Below is a small trained network, with its code and all its weights. Each question gives an input and a class and asks what happens when units are switched off, that is, made to give their printed mean instead of their output.

import numpy as np


def w(rows, s, z=0):
    codes = np.array(rows[::2]) - 128.0
    scale = np.full(codes.shape[1], s)
    scale[-1] = z or s
    return codes * scale


def f(y):
    return np.maximum(y, 0)


def log_softmax(a):
    a = a - a.max(-1, keepdims=True)
    return a - np.log(np.exp(a).sum(-1, keepdims=True))


def net(x, mask):
    res = np.array(x, float).reshape(1, 7) / 4 @ E
    y = f(res @ A[0][:, :-1].T + A[0][:, -1])
    res = res + np.where(mask, y, B[0][:, -1]) @ B[0][:, :-1]
    return log_softmax(res[-1] @ U[:, :-1].T + U[:, -1])


A, B = {}, {}
E = w([
[205,59,99,212,143,107,95,175,85,119,180,34],'x0',
[72,38,217,106,146,50,132,90,155,127,125,89],'x1',
[201,211,242,79,87,140,164,170,144,170,167,60],'x2',
[123,100,182,105,147,205,160,44,2,117,126,125],'x3',
[130,124,128,128,127,126,129,127,129,127,126,129],'x4',
[216,72,81,31,219,170,106,73,189,131,198,131],'x5',
[171,132,124,71,168,18,119,197,43,175,173,221],'x6',
],0.0041)
A[0] = w([
[187,90,104,78,166,150,124,102,173,123,141,130,86],'neuron 0',
[140,147,89,142,128,60,128,174,234,136,132,140,110],'neuron 1',
[81,83,179,112,143,72,124,105,145,122,132,102,96],'neuron 2',
[109,94,164,104,142,97,122,103,154,125,135,110,113],'neuron 3',
[126,132,115,141,120,103,125,146,170,124,131,135,94],'neuron 4',
[140,134,111,135,128,97,130,151,179,130,130,130,106],'neuron 5',
[118,131,129,140,127,149,126,117,145,122,122,107,94],'neuron 6',
[87,70,48,159,151,122,118,108,111,111,118,177,102],'neuron 7',
[152,130,123,92,153,55,133,158,52,141,152,182,93],'neuron 8',
[142,106,113,160,138,121,118,141,106,135,144,80,144],'neuron 9',
[118,146,127,113,125,133,127,124,138,131,120,153,135],'neuron 10',
[128,110,155,116,136,180,141,80,35,120,128,128,83],'neuron 11',
[112,105,124,133,131,114,126,116,127,121,127,134,123],'neuron 12',
[123,134,107,148,124,93,123,149,189,129,123,133,97],'neuron 13',
[152,167,93,132,125,168,125,145,115,130,130,139,223],'neuron 14',
[104,102,85,149,139,122,121,114,114,123,122,154,99],'neuron 15',
[116,123,127,156,116,170,137,108,164,124,120,94,86],'neuron 16',
[85,161,153,208,87,97,127,155,80,132,89,126,100],'neuron 17',
[102,124,132,178,116,206,141,95,190,123,120,66,84],'neuron 18',
[95,146,147,169,101,116,128,142,109,127,109,118,112],'neuron 19',
[126,72,170,120,124,77,139,110,145,122,113,122,184],'neuron 20',
[85,64,43,159,150,122,110,109,105,111,109,177,118],'neuron 21',
[149,125,123,99,147,57,143,154,65,149,140,180,81],'neuron 22',
[76,170,158,210,85,102,127,157,88,116,93,119,89],'neuron 23',
[183,71,102,189,133,105,121,163,81,129,158,57,115],'neuron 24',
[157,104,109,102,152,145,120,108,157,124,137,120,102],'neuron 25',
[146,103,121,149,131,114,127,138,116,128,141,95,114],'neuron 26',
[140,110,142,126,128,143,136,120,111,135,107,135,254],'neuron 27',
[112,125,125,150,121,164,126,112,157,128,125,99,97],'neuron 28',
[110,146,133,89,125,123,125,127,129,136,121,177,120],'neuron 29',
[162,119,140,145,130,120,125,151,114,130,145,88,133],'neuron 30',
[109,109,126,168,120,196,134,100,173,126,109,81,99],'neuron 31',
[127,136,105,138,129,101,124,150,182,137,136,133,106],'neuron 32',
[101,158,161,82,112,142,134,119,143,141,116,152,138],'neuron 33',
[125,92,162,116,123,90,126,114,142,124,119,124,215],'neuron 34',
[99,98,180,111,130,88,127,115,142,123,138,99,125],'neuron 35',
[135,126,111,139,122,101,128,150,180,130,121,137,99],'neuron 36',
[171,188,73,138,115,178,132,152,105,119,131,169,121],'neuron 37',
[131,134,105,143,126,95,125,155,183,135,128,135,107],'neuron 38',
[138,104,167,106,146,182,138,73,2,139,128,141,98],'neuron 39',
[191,89,91,61,180,160,114,94,191,130,154,122,101],'neuron 40',
[107,137,130,126,117,172,134,102,172,124,113,127,144],'neuron 41',
[202,195,232,74,110,146,124,171,133,129,151,68,101],'neuron 42',
[113,109,96,138,134,125,122,121,128,121,124,144,103],'neuron 43',
[54,173,143,54,113,141,139,97,168,128,117,203,92],'neuron 44',
[138,133,125,99,144,67,123,157,101,143,141,168,104],'neuron 45',
[166,91,106,178,130,114,120,146,98,124,153,74,102],'neuron 46',
[168,190,65,144,117,196,121,140,111,122,130,148,137],'neuron 47',
],0.0075,0.0053)
B[0] = w([
[98,107,147,52,100,142,170,141,65,152,171,194,173],'neuron 0',
[49,119,132,133,96,210,102,98,124,73,141,40,198],'neuron 1',
[172,73,114,182,112,184,142,154,58,186,74,132,176],'neuron 2',
[147,88,104,181,117,144,143,146,76,161,106,144,166],'neuron 3',
[101,122,138,118,116,166,112,124,116,109,122,94,145],'neuron 4',
[91,124,132,129,105,172,122,117,130,106,125,89,155],'neuron 5',
[155,112,139,117,110,113,116,126,133,111,111,132,140],'neuron 6',
[156,199,180,130,83,102,196,132,179,194,133,78,185],'neuron 7',
[203,62,158,94,54,76,76,122,157,64,94,134,198],'neuron 8',
[109,159,114,130,166,140,120,113,167,106,104,182,182],'neuron 9',
[126,134,119,141,153,142,129,125,154,123,126,158,153],'neuron 10',
[49,118,138,109,85,222,103,137,142,101,113,50,179],'neuron 11',
[135,138,127,147,110,128,144,133,138,150,132,117,145],'neuron 12',
[90,120,140,118,114,175,107,117,114,97,132,79,159],'neuron 13',
[106,100,60,224,173,60,112,125,120,114,195,120,223],'neuron 14',
[143,163,161,124,106,119,165,132,155,162,125,95,153],'neuron 15',
[174,94,149,103,85,101,103,130,141,98,102,139,159],'neuron 16',
[113,103,127,27,124,147,167,118,86,152,215,193,200],'neuron 17',
[199,76,162,81,55,71,77,136,149,79,87,144,195],'neuron 18',
[120,111,125,76,128,133,147,126,97,142,175,164,170],'neuron 19',
[149,83,68,224,122,139,131,138,97,148,139,135,212],'neuron 20',
[155,212,174,142,81,93,197,132,188,190,156,76,197],'neuron 21',
[202,75,153,89,72,77,74,130,146,75,93,128,183],'neuron 22',
[109,100,136,19,122,145,166,129,65,156,198,193,200],'neuron 23',
[116,171,121,119,176,189,135,107,211,107,55,248,213],'neuron 24',
[115,122,132,76,124,121,145,131,90,141,163,162,155],'neuron 25',
[123,148,119,128,155,153,132,124,151,125,96,168,156],'neuron 26',
[76,158,67,177,161,61,87,133,163,73,233,110,255],'neuron 27',
[165,104,148,112,97,101,106,128,136,104,114,133,154],'neuron 28',
[133,149,117,136,149,143,120,114,176,106,113,185,162],'neuron 29',
[119,171,122,137,139,130,144,101,182,130,116,171,174],'neuron 30',
[185,94,155,87,78,74,81,144,143,88,113,134,185],'neuron 31',
[90,121,135,128,114,171,116,121,123,102,131,84,156],'neuron 32',
[120,168,107,146,150,150,146,116,196,117,107,190,184],'neuron 33',
[124,120,57,219,152,94,116,134,121,113,186,127,225],'neuron 34',
[160,90,95,188,115,155,144,143,86,165,102,137,179],'neuron 35',
[95,120,136,122,111,172,115,121,121,106,126,88,152],'neuron 36',
[164,36,108,208,113,166,155,138,78,179,82,143,183],'neuron 37',
[85,122,135,125,108,173,115,117,126,101,130,83,161],'neuron 38',
[39,108,131,122,65,238,98,128,156,66,116,35,204],'neuron 39',
[73,121,142,39,116,123,169,144,37,153,201,208,198],'neuron 40',
[164,113,121,131,128,78,96,137,160,86,135,146,183],'neuron 41',
[141,215,174,142,48,80,228,122,204,219,131,57,230],'neuron 42',
[136,148,150,126,106,124,158,133,141,155,126,110,143],'neuron 43',
[140,172,126,125,187,213,138,118,209,115,46,249,200],'neuron 44',
[171,84,146,108,71,89,94,122,154,77,122,130,177],'neuron 45',
[123,159,129,117,158,182,136,118,182,119,61,211,181],'neuron 46',
[158,49,107,222,132,144,133,145,54,179,84,118,194],'neuron 47',
],0.015,0.0053)
U = w([
[213,85,184,74,90,56,51,139,138,66,94,125,103],'0',
[90,118,143,16,141,135,168,140,41,167,186,175,109],'1',
[41,128,143,124,114,212,89,106,125,82,115,24,106],'2',
[159,221,196,144,107,82,195,132,166,213,127,70,109],'3',
[133,183,109,126,211,168,125,99,175,113,47,207,108],'4',
[112,132,71,167,146,89,111,130,137,108,175,124,254],'5',
[169,71,74,205,138,144,135,168,56,184,95,120,93],'6',
[122,174,116,127,254,58,63,127,74,125,126,68,111],'7',
],0.0071,0.0065)

Each question gives the input, the list of numbers given to net, and the class t.
The units are the neurons (one row each of A and B). Each row of codes is followed by its name. A weight is (code - 128) times the scale printed after its matrix; where a second scale follows, it is the last column's (A, B and U).
mask holds one flag per neuron, in row order. A switched-off neuron (its flag False) gives its mean, the last column of its row in B, instead of its output. The means were averaged over made-up inputs and are rounded, as every weight is.
A unit's drop is (log p(t) with every unit on - log p(t) with that unit switched off) / (log p(t) with every unit on - log p(t) with every unit switched off).
The circuit of an input: a set's keep is (log p(t) with only the set's units on - log p(t) with every unit switched off) / (log p(t) with every unit on - log p(t) with every unit switched off). Starting from the 12 units with the biggest drops (on a tie, the unit counted first), units are removed one at a time, each time the one whose removal leaves the highest keep (on an exact tie, the one counted first), for as long as the keep stays at least 0.8.
units of the circuit, in order: the units of the circuit, biggest drop first
most important unit: the unit with the biggest drop
top k neurons: the k neurons with the biggest drops, biggest first
drop of u: that unit's drop, to one decimal
input [-2,7,-6,-4,1,3,-8], class 0: top neuron	neuron 18
input [-1,5,-7,4,3,6,-3], class 3: units of the circuit, in order	neuron 21; neuron 7
input [-4,-2,-3,5,-6,-5,7], class 0: top 2 neurons	neuron 8; neuron 22
input [-8,-8,-2,-4,-2,8,-7], class 1: top 2 neurons	neuron 40; neuron 0
input [-3,7,1,1,-6,-5,-5], class 6: units of the circuit, in order	neuron 2; neuron 35
input [-6,8,2,-7,-5,6,1], class 6: units of the circuit, in order	neuron 2; neuron 3
input [-1,0,-5,4,0,3,-1], class 3: top 4 neurons	neuron 21; neuron 7; neuron 1; neuron 15
input [7,1,4,0,-2,-8,7], class 1: top 2 neurons	neuron 17; neuron 23
input [1,6,-1,6,4,-7,-2], class 1: top 2 neurons	neuron 23; neuron 17
input [-1,-2,-8,1,-7,8,-2], class 1: top 3 neurons	neuron 40; neuron 0; neuron 42
input [4,5,-3,-3,4,0,-3], class 6: units of the circuit, in order	neuron 2; neuron 20
input [1,6,-8,4,-2,-4,-8], class 0: top 2 neurons	neuron 18; neuron 31
input [-8,7,3,4,0,-6,5], class 4: top 2 neurons	neuron 44; neuron 33
input [0,-1,-5,-6,-4,-6,-1], class 1: units of the circuit, in order	neuron 23; neuron 17
input [-4,4,6,-8,6,-6,7], class 2: units of the circuit, in order	neuron 1
input [4,-7,-1,2,-7,3,-7], class 0: top 2 neurons	neuron 18; neuron 31
input [-2,7,2,7,-4,-6,2], class 2: top 3 neurons	neuron 39; neuron 11; neuron 40
input [1,6,6,3,4,-1,-5], class 3: top 4 neurons	neuron 42; neuron 14; neuron 47; neuron 8
input [-2,7,5,5,-4,4,-6], class 6: units of the circuit, in order	neuron 2; neuron 35
input [5,5,3,0,4,-1,0], class 4: most important unit	neuron 24
input [2,-8,7,2,2,5,-7], class 6: top 2 neurons	neuron 47; neuron 37
input [1,-4,-4,2,-2,-4,-5], class 0: units of the circuit, in order	neuron 18; neuron 31
input [6,6,-2,0,0,1,-3], class 4: units of the circuit, in order	neuron 24; neuron 46
input [-7,4,-2,3,-1,0,-3], class 4: drop of neuron 33	0.1
input [7,-8,-8,1,-6,4,-2], class 3: drop of neuron 15	0.1
input [7,3,-5,3,7,0,1], class 4: drop of neuron 16	0.0
